Each row has a name. Each piece below is followed by the name of the row it came from. Each question is about the rows just above it. Some pieces are copies with a little noise.

[ -9.1 -15.2  -4.0  -6.5  20.4   3.9  10.0 -26.3] : (93)
[ 2.2 81.0 -4.3 -2.6 46.8 57.0 -5.4 19.8] : (144)
[-20.0 -31.5   8.9   8.7  -3.0  -0.1 -13.1   6.7] : (44)
[ -0.1   9.7  19.5 -25.1  30.7 -11.5  22.2 -45.2] : (80)
[ 11.7 -25.7 -14.2 -30.0 -35.7 -34.6  -6.0  33.8] : (66)
which: [ 11.8 -25.6 -14.2 -30.0 -35.6 -34.6  -6.1  33.9] -> (66)
which: [ 2.2 80.9 -4.4 -2.6 46.8 56.9 -5.4 19.8] -> (144)
which: [ -0.1   9.7  19.6 -25.0  30.5 -11.4  22.4 -45.1] -> (80)
which: [ -9.2 -15.2  -3.9  -6.6  20.4   3.8  10.1 -26.4] -> (93)

[-33.5 -14.7  21.6 -18.6  22.5  12.9  30.0   9.2 -10.7 -38.5 -75.2 -17.4
  -9.0 -16.2  59.3 -44.6 -21.8  -6.6 -57.6  12.5  23.2  11.5  11.7 -20.0
 -17.4 -44.9  45.0 -73.5  -0.1 -29.9  11.3  -7.6  10.8   7.6] = (122)
[-33.5  12.1  21.6 -18.6  22.5  12.9  30.0   9.2 -10.7 -38.5 -75.2 -17.4
  -9.0 -82.3  59.3 -44.6 -21.8  -6.6 -57.6  12.5  23.2  11.5  11.7 -20.0
 -17.4 -46.7  45.0 -73.5  -0.1 -29.9  11.3  -7.6  10.8   7.6] = (106)
[-33.5 -14.7  21.6 -18.6  22.5  12.9  30.0   9.2 -10.7 -38.5 -75.2 -17.4
  -9.0 -17.1  59.3 -44.6 -21.8  -6.6 -57.6  12.5  23.2  11.5  11.7 -20.0
 -17.4 -44.9  45.0 -73.5  -0.1 -29.9  11.3  -7.6  10.8   7.6] = (17)
Where do [-33.5 -14.7  21.6 -18.6  22.5  12.9  30.0   9.2 -10.7 -38.5 -75.2 -17.4
  -9.0 -17.1  59.3 -44.6 -21.8  -6.6 -57.6  12.5  23.2  11.5  11.7 -20.0
 -17.4 -44.9  45.0 -73.5  -0.1 -29.9  11.3  -7.6  10.8   7.6] appear? -> (17)
which: [-33.4 -14.6  21.5 -18.6  22.5  12.9  30.0   9.2 -10.8 -38.7 -75.2 -17.4
  -9.0 -17.2  59.4 -44.6 -21.8  -6.5 -57.6  12.6  23.2  11.4  11.8 -19.9
 -17.4 -44.9  45.0 -73.5  -0.1 -29.9  11.3  -7.6  10.8   7.6] -> (17)
which: [-33.3  12.3  21.5 -18.5  22.4  12.9  29.7   9.2 -11.0 -38.5 -75.4 -17.5
  -8.9 -82.3  59.4 -44.7 -21.9  -6.6 -57.5  12.5  23.5  11.4  11.6 -20.0
 -17.3 -46.6  45.1 -73.8   0.0 -29.9  11.3  -7.6  10.9   7.6] -> (106)
Where do [-33.5 -14.7  21.6 -18.6  22.5  12.9  30.0   9.2 -10.7 -38.5 -75.2 -17.4
  -9.0 -16.2  59.3 -44.6 -21.8  -6.6 -57.6  12.5  23.2  11.5  11.7 -20.0
 -17.4 -44.9  45.0 -73.5  -0.1 -29.9  11.3  -7.6  10.8   7.6] appear? -> (122)

[ -3.3 -61.7 -81.6  57.4 -64.2] -> (102)
[ 24.1 -49.6 -76.8  -2.9 -57.2] -> (43)
[-66.2 -52.1 -60.3  81.3  35.5] -> (161)
[  2.1  65.8 -63.5 -18.6 -30.5] -> (5)
[ -3.3 -61.7  -1.7  57.4 -64.2] -> (121)
[ 27.0  17.4 -40.1 -84.2 -36.0] -> (27)
[-62.9 -73.5 -77.7  75.4  47.4] -> (86)
[-76.6 -61.0 -38.9  51.7  70.6] -> (71)
which: [ 27.0  17.4 -40.1 -84.2 -36.0] -> (27)
which: [-66.2 -52.1 -60.4  81.3  35.6] -> (161)
which: [ -3.3 -61.8  -1.6  57.4 -64.4] -> (121)

[-11.3  50.0 -69.3 -60.0  85.9 -24.6  83.7  -5.0] -> (117)
[-56.8  32.6  21.2  10.8 -19.5  85.9   3.5 -11.7] -> (112)
[ 0.9  1.0  1.0 -1.5 -1.7  7.4  2.9  1.5] -> (64)
[ -5.2  -2.0  10.3  11.2  -2.3 -12.8  -0.3   1.3] -> (118)
[ 1.5 -4.6  3.6  4.5 -2.7 -5.7 -1.8 -1.9] -> (41)
which: [ -5.2  -2.0  10.3  11.1  -2.3 -12.9  -0.4   1.2] -> (118)
which: [ 1.5 -4.7  3.7  4.5 -2.8 -5.7 -1.8 -1.9] -> (41)
which: [ 0.9  0.9  1.1 -1.5 -1.8  7.5  2.9  1.6] -> (64)

[  4.6 -12.0   5.0   0.0   3.2   3.0   0.1   5.7   8.2  -0.3 -14.5   8.4
  -3.2   0.2  -1.3  -3.2  -6.4 -15.0  -0.8  14.3   5.5   3.9  -2.6   5.6
  -9.5  -8.1   4.4   4.1   3.0  16.7   2.9 -12.2 -15.2 -19.8   7.3   3.4
  11.3  -2.9  -1.3 -14.3   2.6 -82.3  -9.5  -3.8   5.1  -3.5  -3.4]  (98)
[  4.5   5.2   0.3   6.5  -5.0  -4.6   3.7   2.4   0.6   5.1   8.4   6.6
   6.2   9.1  -3.6   1.2  -2.6  13.0  -1.2  -1.3   2.2   0.3   7.8  -4.6
   0.9   9.8  -8.7 -12.1   6.4  -2.0  -1.0  10.6   5.1  16.2   2.1  -0.3
   3.8   0.3   0.5   6.9   8.5  13.5   6.8   1.9 -13.2  -3.8   1.9]  (52)
[ -1.8   0.5  -9.4   0.8   3.4  -2.8   0.9  -1.6   2.2  -7.0   9.0   4.4
   6.8   4.1   6.5  -8.7  -0.9   3.8   2.6  -0.3  10.2  -1.5   8.0  -8.5
  -0.4  10.1  -2.9 -16.2   1.5  -2.0  -0.3   4.5  11.8   7.5  -4.1  -2.4
   1.4  12.6  -0.4   1.3  -8.9   9.9  10.6   3.9  -0.3  52.6   0.5]  (92)
[  2.7 -12.3  -2.3   1.3  12.2  -0.2   8.7 -22.7   0.7  -3.1   4.6  -6.4
   5.5  12.8 -11.6   4.1   6.7  -7.9   5.5  -1.6  11.8  -5.8  -0.2   0.8
  -8.9   0.0   1.4  -0.2  -5.2   0.8  14.0  13.7   1.9   6.2 -10.6  -1.5
  -6.8   3.2   2.7 -31.2  -9.2  -0.6   0.4   2.4  -1.9  10.4  -8.8]  (25)
[ -1.8 -12.1  -0.3   5.2   8.8   2.0   2.6   8.6   9.9   1.9  -9.7  13.3
  -5.5   5.8  -0.4 -10.5  -8.2 -11.6   9.8  16.9  -0.3  -2.9   4.2   0.1
  -8.8   4.9   8.5  -6.4   2.2   5.3   5.6  -5.6  -5.6  -3.1   5.2   3.0
 -20.0   6.1  -6.4  -6.3   5.3 -12.7   3.0   8.1   1.7  -2.9  10.6]  (139)
[ 12.6  -4.1   8.0  12.4  -6.7  -3.5   7.0   7.2  12.3  10.8  -6.8  15.3
   6.0   4.4  -3.9   1.8  -7.2   2.8  -3.4  14.2   5.1   5.6   9.0   3.2
 -10.3   1.7  -5.0  -3.8   9.3  20.0   2.6  -1.2 -14.7  -2.3  15.7   0.5
  -1.3  -5.6  -4.2 -11.8  17.1   5.2  -4.7  -6.7 -10.3 -14.2   0.1]  (126)
[ -0.5  -6.7  -1.4   7.7   6.9   0.9   4.0   1.7   5.7   4.5  -5.9   5.5
  -2.8  -1.6   1.5  -3.9   0.2  -5.8   7.7   8.4  -1.2  -1.6   1.9   0.5
  -5.9   3.6   7.4   0.0  -2.9   5.3   7.0  -0.4  -5.1  -1.2   4.1  -2.5
 -13.6   6.4  -6.9  -5.3   4.8  -8.3   3.7   1.9  -0.3  -4.0   8.9]  (72)
[ -1.8   0.5  -9.4   0.8   3.4  -2.8   0.9  -1.6   2.2  -7.0   9.0   4.4
   6.8   4.1   6.5  -8.7  -0.9   3.8   2.6  -0.3  10.2  -1.5   8.0  -8.5
  -0.4  10.1  -2.9 -16.2   1.5  -2.0  -0.3   4.5  11.8   7.5  -4.1  -2.4
   1.4  12.6   2.5  10.2  11.8   1.4   4.9   4.2 -13.2  -5.8   5.7]  (125)
[-2.1  5.2  3.0  1.8  2.6 -7.9 -0.8  3.1  9.1  3.0 -2.7  6.0  0.6  9.0
 -2.2 -4.7 -5.1  7.5  1.9  6.5 -8.9 -2.3 -6.8  0.9 -1.7 -4.6 -1.6 -2.6
  6.9 -2.8  1.5 -4.0  5.5  6.9  0.6 10.0 -5.8 -1.4  0.9 -1.2 -0.8  2.4
 -3.5  9.5  7.8 -2.3 -2.5]  (170)
[ -3.5  -7.3  -2.5  -6.2  -2.2  13.5   5.9   4.9  -8.1  -5.7  14.7 -13.8
   1.4   9.2 -11.4   7.7   4.4  -4.5   3.8 -10.8   3.5 -12.2  11.4  -0.9
   1.8  11.0   3.0  -1.6  -8.0 -19.0   0.8  18.0   9.6  15.7 -12.9  -5.0
   4.4  -4.8   0.7  15.9 -13.1   5.7   8.7   3.9  -3.1  16.3   0.6]  (205)
[ 6.1 -9.7  1.7  1.0 -0.7  5.1  4.9  5.7  2.5 -1.1  0.5  4.0  3.8  8.2
 -6.4  1.6 -3.1 -6.0 -0.6  4.8 10.8 -0.4  7.0  0.7 -6.6  3.1 -2.8 -4.6
  2.8  6.9  2.6  4.3 -5.3 -0.6  1.1 -0.6  0.1 -2.5  1.0 -0.7  3.3  1.2
 -1.4 -2.3 -7.4  0.6 -2.9]  (153)
which: [-1.9  5.1  3.0  1.9  2.6 -7.9 -0.7  3.1  9.0  3.0 -2.7  6.0  0.4  9.0
 -2.2 -4.7 -5.1  7.4  1.9  6.6 -8.9 -2.2 -6.7  0.8 -1.7 -4.6 -1.5 -2.4
  6.8 -2.7  1.4 -4.0  5.6  7.0  0.6 10.0 -5.9 -1.4  1.0 -1.1 -0.7  2.3
 -3.5  9.5  8.0 -2.3 -2.6] -> (170)
which: [ 12.4  -4.2   8.1  12.4  -6.7  -3.6   7.1   7.2  12.3  10.7  -6.7  15.1
   6.0   4.3  -3.9   1.8  -7.0   2.9  -3.3  14.4   5.2   5.5   9.0   3.3
 -10.4   1.6  -5.0  -3.9   9.3  19.9   2.5  -1.2 -14.8  -2.2  15.7   0.4
  -1.3  -5.5  -4.2 -12.0  17.0   5.2  -4.6  -6.6 -10.3 -14.3   0.1] -> (126)
which: [ -1.7   0.3  -9.4   0.8   3.4  -2.8   0.8  -1.5   2.2  -7.1   8.9   4.0
   6.6   4.1   6.4  -8.7  -0.9   3.9   2.6  -0.3  10.5  -1.3   8.0  -8.5
  -0.4  10.1  -2.8 -16.2   1.5  -2.0  -0.2   4.5  11.7   7.6  -4.1  -2.3
   1.5  12.5  -0.2   1.4  -9.1   9.9  10.6   4.0  -0.3  52.6   0.5] -> (92)

[ 24.2 -51.2 -25.3 -42.7  16.4   4.0  31.4]  (31)
[-12.3  55.3 -25.4  58.3   8.3 -30.5 -36.1]  (83)
[-69.2  55.2   3.2  57.4   5.7 -59.7 -62.6]  (6)
which: [-69.2  55.2   3.1  57.4   5.8 -59.8 -62.6] -> (6)

[-30.9   7.4 -28.5   0.0  -5.1  20.4   7.0] -> (163)
[-19.9   5.3 -15.6  -9.8  -8.9  13.9  21.5] -> (100)
[ 28.3 -49.9   4.5 -49.0 -54.1  12.7 -31.5] -> (95)
[ 21.9 -43.4   7.7  13.5 -19.6 -17.6 -28.5] -> (171)
[-30.6  -0.4 -40.6 -10.0 -18.8  31.3  33.2] -> (58)
[-57.2   3.7 -68.2 -26.7 -44.6  56.5  54.8] -> (186)
[ 17.1 -34.3  33.0   6.4   2.4 -44.8 -16.8] -> (113)
[ 60.7 -90.0  27.5 -46.1 -69.4 -13.1 -66.7] -> (48)
[-30.9   7.4 -28.5   0.0  -5.1  20.4  34.1] -> (151)
which: [ 60.7 -90.0  27.5 -46.1 -69.4 -13.1 -66.7] -> (48)
which: [-30.5  -0.4 -40.6 -10.1 -18.7  31.3  33.2] -> (58)
which: [ 28.3 -50.0   4.5 -49.1 -54.1  12.8 -31.5] -> (95)
which: [-19.8   5.1 -15.6  -9.7  -9.0  14.0  21.5] -> (100)

[ 63.3 -67.4  66.7  49.4  53.4  63.1]  (132)
[-40.0  66.8  79.2  54.8 -74.2 -21.3]  (81)
[-38.4 -38.9 -40.5 -83.4  68.6 -80.4]  (105)
[ 21.0   8.6  11.5 -10.7  10.4 -18.1]  (50)
[ 29.9  47.0 -27.4  21.3   4.1  -3.9]  (146)
which: [ 20.9   8.6  11.5 -10.7  10.4 -18.1] -> (50)
which: [-39.9  66.8  79.2  54.7 -74.2 -21.2] -> (81)
which: [ 63.3 -67.4  66.6  49.3  53.5  63.1] -> (132)

[ 48.7  49.6  36.8 -70.9 -18.8] = (94)
[-34.9 -24.2 -68.8  35.4 -58.7] = (2)
[ 33.9  37.8  14.8 -77.9 -26.6] = (193)
[-17.7  64.8 -63.2  64.1  55.7] = (140)
[-78.0 -64.9 -71.9  62.7  34.5] = (40)
[-56.6 -62.1 -61.1  73.3  46.1] = (180)
[ 43.9 -20.4 -20.4 -53.8 -44.6] = (104)
[ 30.0 -69.4 -59.1 -25.1 -42.7] = (91)
[ 24.3 -67.3 -59.6  57.2 -57.3] = (110)
[-50.5  53.1  12.4   8.9  75.9] = (127)
[48.7 49.6 36.8 12.9 58.4] = (207)
which: [-34.8 -24.0 -68.9  35.4 -58.8] -> (2)
which: [ 48.7  49.7  36.8 -71.0 -18.8] -> (94)
which: [-50.6  53.0  12.5   8.9  75.9] -> (127)
which: [ 33.9  37.7  14.7 -77.9 -26.6] -> (193)

[-53.6 -60.3  36.4  68.2]  (53)
[ 54.1  65.2  -4.7 -35.0]  (77)
[-44.8  35.7  16.7  16.9]  (116)
[-38.3  64.5 -70.1  16.9]  (84)
which: [-38.2  64.4 -70.4  16.7] -> (84)
which: [-44.8  35.7  16.7  16.9] -> (116)
which: [ 54.1  65.2  -4.6 -35.0] -> (77)
which: [-53.6 -60.2  36.3  68.2] -> (53)

[-34.2 -20.2  83.6 -12.3 -24.4  52.9  29.9   4.3 -20.9]  (26)
[ 14.0  14.8  41.3  59.4  12.2  52.6 -27.2  92.5  27.7]  (103)
[  2.2 -40.9  40.7  67.9  33.3  37.9 -20.5 -24.1  21.9]  (29)
[-59.9 -71.4   6.9  -1.6  54.2   6.8   5.7 -20.7  12.3]  (30)
which: [ 14.0  14.8  41.4  59.4  12.2  52.6 -27.2  92.5  27.7] -> (103)
which: [  2.2 -40.9  40.7  67.9  33.3  37.9 -20.5 -24.2  22.0] -> (29)
which: [-59.8 -71.4   6.9  -1.6  54.2   6.8   5.7 -20.8  12.4] -> (30)

